Where the symbols take the units:
state | zi vi ve va pe ze
x169 | x177 x783 x211 x83 x972 x799
x164 | x258 x897 x628 x686 x783 x532
x177 | x799 x436 x169 x783 x489 x83
x3 | x945 x182 x187 x256 x921 x667
x194 | x329 x615 x181 x307 x874 x26
x258 | x532 x277 x164 x897 x436 x686
x667 | x256 x450 x945 x607 x491 x182
x766 | x875 x212 x806 x489 x26 x972
x83 | x783 x628 x799 x219 x211 x436
x806 | x766 x489 x615 x972 x329 x875
x187 | x3 x256 x491 x667 x910 x945
x489 | x212 x177 x972 x169 x806 x211
x591 | x163 x84 x519 x921 x686 x910
x277 | x519 x910 x897 x163 x258 x591
x607 | x450 x979 x182 x266 x945 x874
x163 | x910 x491 x591 x84 x897 x921
x256 | x182 x874 x667 x450 x187 x607
x329 | x26 x806 x194 x615 x266 x307
x910 | x921 x187 x163 x491 x277 x84
x84 | x491 x945 x921 x3 x591 x187
x212 | x211 x799 x489 x177 x766 x169
x897 | x277 x163 x686 x591 x164 x519
x211 | x169 x83 x212 x799 x875 x177
x615 | x806 x972 x307 x875 x194 x766
x491 | x187 x667 x84 x945 x163 x3
x436 | x219 x258 x783 x164 x177 x628
x266 | x979 x329 x874 x194 x182 x181
x450 | x874 x181 x607 x979 x667 x266
x783 | x436 x164 x83 x628 x169 x219
x219 | x628 x532 x436 x258 x799 x164
x628 | x164 x686 x219 x532 x83 x258
x945 | x667 x607 x3 x182 x84 x256
x972 | x489 x169 x875 x211 x615 x212
x532 | x686 x519 x258 x277 x219 x897
x26 | x307 x766 x329 x806 x979 x615
x921 | x84 x3 x910 x187 x519 x491
x875 | x972 x211 x766 x212 x307 x489
x519 | x591 x921 x277 x910 x532 x163
x799 | x83 x219 x177 x436 x212 x783
x307 | x615 x875 x26 x766 x181 x806
x181 | x194 x307 x979 x26 x450 x329
x874 | x266 x194 x450 x181 x256 x979
x182 | x607 x266 x256 x874 x3 x450
x979 | x181 x26 x266 x329 x607 x194
x686 | x897 x591 x532 x519 x628 x277

The rows follow the links: the fewer symbols apart two units are, the more alike their rows tend to be.

Each row is also shifted at random along 5 hidden directions that mean nothing.

One row for each unit, in no order:
Each row is one unit's numbers.
r1: [8, -1, 27, 56, 21, -23, -22, -27, 24, 24, 4, 25, 49, -10, -37, -27, -12, -28, 25, -36, 17, 6, -4, 46, 26, -20, 10, 10, 5, -48, 15, -8, -3, 40, 13]
r2: [-32, -4, -24, -20, 6, 23, -22, 17, 42, -52, -3, -10, -6, -11, 27, 20, -25, 8, -4, 38, -14, -14, -26, -2, -27, 6, 60, 0, -29, -5, -14, 31, -22, -27, -8]
r3: [81, -31, -54, 50, 6, -2, 36, 3, 9, 64, 17, -2, -2, 34, 22, -27, 17, 10, 7, -30, -31, 32, 8, 25, 33, 52, -25, -25, -20, 26, 10, 67, -11, -38, 20]
r4: [5, -20, -41, -4, -19, 7, 6, 33, 29, 32, -28, -20, 1, 35, 34, 56, -3, 5, 18, 44, -3, 18, 12, 38, -10, 19, 2, -26, -26, -4, 8, 28, -48, -37, 7]
r5: [19, 6, -9, -7, -11, 37, 18, -16, -34, -30, 19, -9, -25, 7, 34, -29, 16, -34, 48, -29, -4, 21, 13, -22, 11, 37, 2, 2, 1, 43, 4, -4, 17, -20, -4]
r6: [-43, 8, 20, 9, 13, -31, -25, -6, 37, -20, 24, 5, 15, -24, -25, -34, -31, -10, 21, -12, -26, -45, -12, -2, -3, -13, 22, 13, 36, -42, -21, -16, -18, 17, -18]
r7: [90, -9, 24, -14, -35, 0, 25, 3, 9, 2, -37, -21, 34, 29, 3, 59, 4, 2, -25, 40, 48, 21, 7, 62, -5, -30, 16, -16, -15, -30, 44, -38, -12, 17, 30]
r8: [-46, 3, 3, 31, 21, 43, -46, -10, 13, -20, -27, 28, 22, -14, 9, 21, 8, 25, -73, 6, 44, 49, -22, 38, 0, -4, 43, 12, -68, -1, 18, 29, 12, 1, 18]
r9: [33, -15, 5, 8, -16, 1, 12, -18, 14, -49, 61, -40, -3, 11, 2, -59, -13, 23, -34, -31, -34, -31, -37, -14, 7, 13, 36, -26, 26, -6, 14, 1, 7, -1, 14]
r10: [-45, 20, -17, 7, -10, 25, -16, 12, 34, 0, -24, 12, -3, -8, 36, 21, -2, 57, -85, 11, -2, 16, 27, 45, 0, 26, 27, 20, 5, -17, -24, -12, -58, -30, -27]
r11: [110, 26, 2, -77, -1, -12, 62, 15, 12, -81, 12, -8, -26, -40, 22, -6, -14, 49, -66, 30, -44, -65, 4, -33, -25, 3, 39, 30, 43, 6, -49, -25, -3, -13, -46]
r12: [44, 6, 12, -44, 12, -33, 26, 17, -9, -2, -12, 3, -10, -19, -28, 23, -2, 42, -63, 34, -8, -41, -10, -32, -22, -38, -19, 8, 11, 2, -21, -7, 22, 19, -14]
r13: [-29, 1, 30, -26, 0, -18, -8, 8, -47, 25, -26, 5, -13, 2, -41, 35, 20, 48, -93, 22, 32, -5, -12, -33, -14, -49, -46, -2, -6, 12, 11, -20, 40, 35, 10]
r14: [-66, 10, 1, 26, 40, -10, -47, -3, 35, -11, 5, 30, 17, -36, -17, -18, -24, -29, 46, -4, -10, -20, -15, 1, -6, -9, 28, 25, -10, -29, -27, 21, -8, 10, -16]
r15: [108, 8, -15, 0, -3, 29, 48, -12, -12, -17, -2, 11, -7, -5, 39, -14, 17, 6, -14, -19, -1, 27, 24, 18, 19, 35, 11, 15, -7, 30, 0, 3, 5, -24, -6]
r16: [13, -24, -23, -14, -13, -7, 1, 30, 21, 21, -20, -26, 1, 32, 3, 54, -1, 52, -75, 51, 3, 5, -22, 19, -20, -13, 4, -34, -34, -7, 18, 30, -15, -10, 22]
r17: [103, 13, 12, -20, 24, -9, 39, -4, -17, -14, -19, 31, 6, -31, -12, 9, 10, 32, -65, 10, 11, -4, 2, 1, -4, -18, -1, 29, -7, 9, -12, -3, 35, 15, -8]
r18: [25, -9, 10, -50, -12, -33, 17, 25, 5, -9, -8, -28, -5, 8, -21, 38, -13, 31, -36, 50, -7, -43, -22, -25, -31, -36, -5, -18, 12, -11, 0, -13, 5, 14, 1]
r19: [-49, 4, 2, -32, -1, 37, -34, 4, 21, -83, 0, -22, -3, -13, 26, 21, -21, -44, 61, 34, 13, -9, -27, -17, -31, -5, 65, -3, -31, 1, 4, 3, 0, -15, 3]
r20: [27, 5, 20, -71, -25, -30, 27, 24, -3, -29, -3, -35, -13, 2, -9, 34, -19, -27, 59, 49, -9, -57, 1, -34, -33, -35, -4, -3, 40, -13, -13, -50, -6, 12, -16]
r21: [64, -11, -26, -6, -30, 6, 38, -1, 15, -26, 47, -39, -19, 23, 35, -45, -5, 26, -19, -27, -48, -19, -2, -4, 8, 47, 22, -19, 36, 12, 1, 0, -24, -31, -1]
r22: [-52, 5, -12, 2, 25, 23, -38, 6, 34, -40, -9, 14, 7, -25, 16, 9, -21, -32, 46, 23, 4, -1, -16, 4, -14, 4, 51, 13, -38, -10, -15, 30, -9, -15, -9]
r23: [27, -2, 13, -30, 17, -37, 14, 17, -15, 16, -19, 6, -2, -9, -35, 29, 1, 12, -12, 33, 5, -28, -11, -29, -17, -41, -32, 2, 0, 0, -9, 0, 29, 24, -2]
r24: [52, -13, -11, 3, 14, 21, 16, -15, -3, -51, 40, -9, -10, -6, 16, -46, -1, -21, 36, -24, -24, -5, -28, -31, 6, 25, 31, -11, -20, 30, 5, 39, 37, -13, 12]
r25: [29, 18, 6, -21, 15, 19, 21, -11, -47, -14, -13, 26, -23, -25, 5, -4, 21, -5, -2, -8, 15, 15, 13, -33, 2, 2, -21, 28, -9, 42, -15, -5, 40, -1, -18]
r26: [18, -6, -19, -4, 54, 2, 4, 1, -30, 0, 1, 38, -28, -33, -14, -19, 17, 31, -49, -6, -15, 0, -31, -61, -4, 4, -20, 11, -46, 53, -21, 74, 68, -4, 0]
r27: [42, -15, 1, 31, -21, -11, 15, -17, 13, 8, 41, -27, 16, 26, 0, -44, -4, 5, -2, -39, -21, -4, -6, 22, 24, 19, 5, -25, 26, -16, 23, -7, -12, 2, 17]
r28: [0, 0, 42, 33, -7, -12, -19, -35, 8, -23, 35, -6, 32, 2, -33, -46, -11, -7, -19, -43, 13, -9, -24, 20, 15, -18, 22, -4, 26, -36, 28, -34, 11, 39, 19]
r29: [-43, 18, 23, -35, -49, 61, -16, -9, -6, -66, -24, -30, 3, 15, 49, 43, -2, -86, 109, 20, 53, 34, 29, 27, -11, 4, 47, 3, -7, -3, 28, -68, -25, -14, 2]
r30: [15, 15, 9, -71, 4, -32, 27, 19, -15, -31, 1, -10, -30, -25, -9, 14, -12, -25, 62, 37, -26, -59, 6, -68, -32, -25, -18, 18, 39, 11, -41, -25, 14, 4, -37]
r31: [43, -2, -17, 25, 35, 23, 12, -14, -40, 19, -12, 40, -6, -15, 5, -13, 29, -37, 44, -23, 19, 44, 7, -15, 18, 18, -25, 15, -47, 50, 4, 44, 50, -4, 11]
r32: [-25, -8, -23, -16, -32, 0, 14, 3, -3, -18, 60, -50, -40, 26, 25, -49, -6, 3, 30, -25, -60, -30, -3, -44, 3, 42, -8, -31, 50, 22, -10, 0, -16, -34, -7]
r33: [-78, -6, 20, 43, 7, -23, -38, -17, -6, 30, 25, 4, 8, 3, -44, -39, 0, 34, -64, -41, -2, -5, -20, -8, 14, -14, -25, -10, 19, -17, 11, -4, 13, 31, 13]
r34: [-16, -4, 0, -40, -33, 22, -5, 15, 14, -43, -10, -39, -7, 22, 23, 47, -4, 27, -47, 46, 15, -4, -16, 7, -28, -9, 36, -20, -11, -4, 15, -14, -19, -15, 8]
r35: [26, -17, 9, 36, -6, -20, -1, -19, 17, 3, 42, -19, 20, 18, -19, -49, -10, 6, -10, -40, -19, -11, -24, 15, 18, 2, 9, -24, 20, -21, 22, 3, 0, 16, 23]
r36: [-40, 0, -5, 35, 32, -34, -29, 1, 41, 23, 9, 24, 20, -21, -26, -24, -25, -13, 33, -11, -23, -26, -7, 13, 5, -9, 7, 14, 12, -37, -23, 24, -22, 12, -14]
r37: [93, -8, -26, 3, 20, 14, 35, -6, 2, -27, 20, 6, -7, -12, 23, -30, 2, -15, 34, -13, -25, 1, -8, -13, 8, 31, 23, 3, -21, 29, -8, 43, 24, -24, 1]
r38: [32, 19, 7, -49, 1, -17, 34, 13, -30, 3, -19, 9, -23, -18, -2, 20, 5, -11, 31, 21, -7, -22, 30, -36, -11, -13, -35, 24, 29, 20, -28, -34, 8, 2, -32]
r39: [24, -32, -15, -10, 13, -39, 5, 30, 7, 53, -22, -11, 10, 24, -29, 48, -3, -16, 45, 48, 3, -14, -16, -5, -16, -35, -32, -32, -28, -5, 13, 37, 9, 11, 26]
r40: [-51, -4, -21, 27, 40, -36, -29, 8, 44, 29, 7, 25, 14, -24, -20, -16, -28, -37, 87, -1, -34, -31, -3, 0, -3, -3, 4, 15, 9, -35, -35, 37, -31, -3, -21]
r41: [-23, 21, -14, -19, 2, 3, -9, 16, 60, -50, 5, 2, -4, -30, 29, 1, -33, 37, -42, 23, -37, -39, 3, 15, -21, 14, 63, 25, 22, -33, -48, -4, -55, -25, -39]
r42: [15, -27, -24, -31, -12, -24, 10, 39, 28, 19, -11, -36, -4, 28, 0, 55, -10, 36, -31, 60, -16, -27, -22, -4, -26, -17, -4, -40, -14, -9, 8, 31, -20, -13, 12]
r43: [-16, 1, 25, 30, 15, -26, -24, -21, 22, -5, 28, 2, 32, -10, -35, -39, -24, -24, 33, -28, -6, -24, -20, 11, 11, -19, 17, 4, 22, -41, 6, -12, 1, 33, 6]
r44: [-13, -13, 14, 47, -12, -15, -11, -24, 0, 33, 27, -8, 21, 22, -24, -40, -1, -22, 32, -46, -1, 8, 0, 21, 25, 2, -18, -17, 23, -19, 23, -14, -5, 21, 21]
r45: [-14, 30, 13, 16, -7, 19, -14, -9, 33, -22, -21, 19, 22, -23, 21, 4, -13, 6, -24, -6, 12, 13, 32, 59, 6, 10, 46, 36, 16, -41, -16, -41, -52, -5, -24]

Some units, each with its row:
x667 r3
x875 r41
x591 r17
x607 r9
x532 r13
x194 r43
x83 r34
x256 r21
x182 r32
x212 r8
x26 r6
x307 r36
x874 r35
x164 r18
x972 r10
x628 r39
x177 r29

Row, symbols taken left to right, then the row they reach:
r7 vi vi ze: r11
r25 ze vi: r24
r28 zi ze: r1
r15 vi vi ze: r44
r20 zi ze: r12
r40 vi zi: r22
r14 ze vi: r2
r19 zi va: r16
r33 vi va: r45
r5 va va: r27
r26 zi zi zi: r37
r4 pe va vi: r42
r38 va ze: r31
r30 pe ze: r23

